Here is a tiny trained network, its code and every weight. The questions are about switching its units off for an input and a class, where a switched-off unit gives its printed mean instead of its output.

import numpy as np


def w(rows, s, z=0):
    codes = np.array(rows[::2]) - 128.0
    scale = np.full(codes.shape[1], s)
    scale[-1] = z or s
    return codes * scale


def f(y):
    return np.maximum(y, 0)


def log_softmax(a):
    a = a - a.max(-1, keepdims=True)
    return a - np.log(np.exp(a).sum(-1, keepdims=True))


def net(x, mask):
    res = np.array(x, float).reshape(1, 3) / 4 @ E
    y = f(res @ A[0][:, :-1].T + A[0][:, -1])
    res = res + np.where(mask, y, B[0][:, -1]) @ B[0][:, :-1]
    return log_softmax(res[-1] @ U[:, :-1].T + U[:, -1])


A, B = {}, {}
E = w([
[178,169,139,107,249],'x0',
[153,168,47,59,92],'x1',
[153,199,174,166,49],'x2',
],0.014)
A[0] = w([
[165,164,71,45,89,77],'neuron 1',
[141,235,205,166,69,83],'neuron 2',
[99,46,104,75,193,99],'neuron 3',
[167,149,103,152,177,255],'neuron 4',
[129,91,196,196,134,67],'neuron 5',
[176,201,154,94,198,68],'neuron 6',
[151,195,147,139,162,117],'neuron 7',
[182,126,89,146,112,244],'neuron 8',
[91,147,56,123,125,133],'neuron 9',
[114,45,115,139,60,152],'neuron 10',
[50,82,122,87,162,88],'neuron 11',
[49,72,111,132,3,65],'neuron 12',
[86,73,214,215,174,119],'neuron 13',
[133,104,132,135,70,169],'neuron 14',
[63,84,87,105,157,107],'neuron 15',
],0.013,0.009)
B[0] = w([
[163,225,45,165,219,199],'neuron 1',
[153,180,226,64,73,227],'neuron 2',
[131,142,185,77,79,205],'neuron 3',
[81,45,116,226,106,217],'neuron 4',
[154,190,94,148,170,185],'neuron 5',
[18,120,165,101,161,205],'neuron 6',
[35,75,168,91,116,177],'neuron 7',
[195,128,147,237,80,197],'neuron 8',
[142,161,78,167,133,169],'neuron 9',
[130,96,119,148,179,219],'neuron 10',
[172,189,207,55,79,173],'neuron 11',
[2,138,137,142,153,254],'neuron 12',
[185,175,4,148,154,229],'neuron 13',
[84,102,114,136,93,197],'neuron 14',
[161,111,140,32,54,178],'neuron 15',
],0.0095,0.016)
U = w([
[4,78,148,104,162,71],'0',
[186,206,77,123,187,93],'1',
[156,159,206,22,45,123],'2',
[161,22,129,215,45,253],'3',
],0.012,0.0068)

Each question gives the input, the list of numbers given to net, and the class t.
The units are the neurons (one row each of A and B). Each row of codes is followed by its name. A weight is (code - 128) times the scale printed after its matrix; where a second scale follows, it is the last column's (A, B and U).
mask holds one flag per neuron, in row order. A switched-off neuron (its flag False) gives its mean, the last column of its row in B, instead of its output. The means were averaged over made-up inputs and are rounded, as every weight is.
A unit's drop is (log p(t) with every unit on - log p(t) with that unit switched off) / (log p(t) with every unit on - log p(t) with every unit switched off).
The circuit of an input: a set's keep is (log p(t) with only the set's units on - log p(t) with every unit switched off) / (log p(t) with every unit on - log p(t) with every unit switched off). Starting from the 12 units with the biggest drops (on a tie, the unit counted first), units are removed one at a time, each time the one whose removal leaves the highest keep (on an exact tie, the one counted first), for as long as the keep stays at least 0.8.
circuit, biggest first: the units of the circuit, biggest drop first
k most important neurons: the k neurons with the biggest drops, biggest first
drop when u is switched off: that unit's drop, to one decimal
input [-6,-1,-8], class 2: circuit, biggest first => [neuron 11]
input [1,-3,4], class 2: 2 most important neurons => [neuron 2; neuron 1]
input [8,8,-5], class 0: 2 most important neurons => [neuron 6; neuron 4]
input [-4,-3,4], class 0: 3 most important neurons => [neuron 12; neuron 11; neuron 3]
input [-3,3,-1], class 3: 2 most important neurons => [neuron 6; neuron 13]
input [-5,-2,5], class 0: 2 most important neurons => [neuron 12; neuron 11]
input [6,5,4], class 0: 2 most important neurons => [neuron 6; neuron 7]
input [-3,-3,-5], class 2: circuit, biggest first => [neuron 11; neuron 15]
input [4,4,-3], class 0: 3 most important neurons => [neuron 13; neuron 6; neuron 4]
input [5,-4,5], class 0: 4 most important neurons => [neuron 7; neuron 6; neuron 4; neuron 11]
input [0,7,7], class 1: 4 most important neurons => [neuron 1; neuron 3; neuron 15; neuron 11]
input [1,-4,-4], class 1: 2 most important neurons => [neuron 13; neuron 2]
input [5,-6,-5], class 1: 2 most important neurons => [neuron 13; neuron 12]
input [-5,8,-7], class 1: circuit, biggest first => [neuron 1]
input [-6,7,-4], class 1: 3 most important neurons => [neuron 1; neuron 6; neuron 9]
input [-1,-7,-7], class 1: 2 most important neurons => [neuron 13; neuron 2]
input [2,-8,6], class 1: 2 most important neurons => [neuron 13; neuron 5]
input [6,0,8], class 2: 2 most important neurons => [neuron 2; neuron 12]
input [3,-3,6], class 2: drop when neuron 12 is switched off => 0.1
input [8,8,8], class 0: circuit, biggest first => [neuron 6]
input [-5,7,-4], class 1: drop when neuron 1 is switched off => 1.1
input [-4,-4,-6], class 2: drop when neuron 11 is switched off => 0.2
input [4,0,7], class 2: drop when neuron 2 is switched off => 1.6
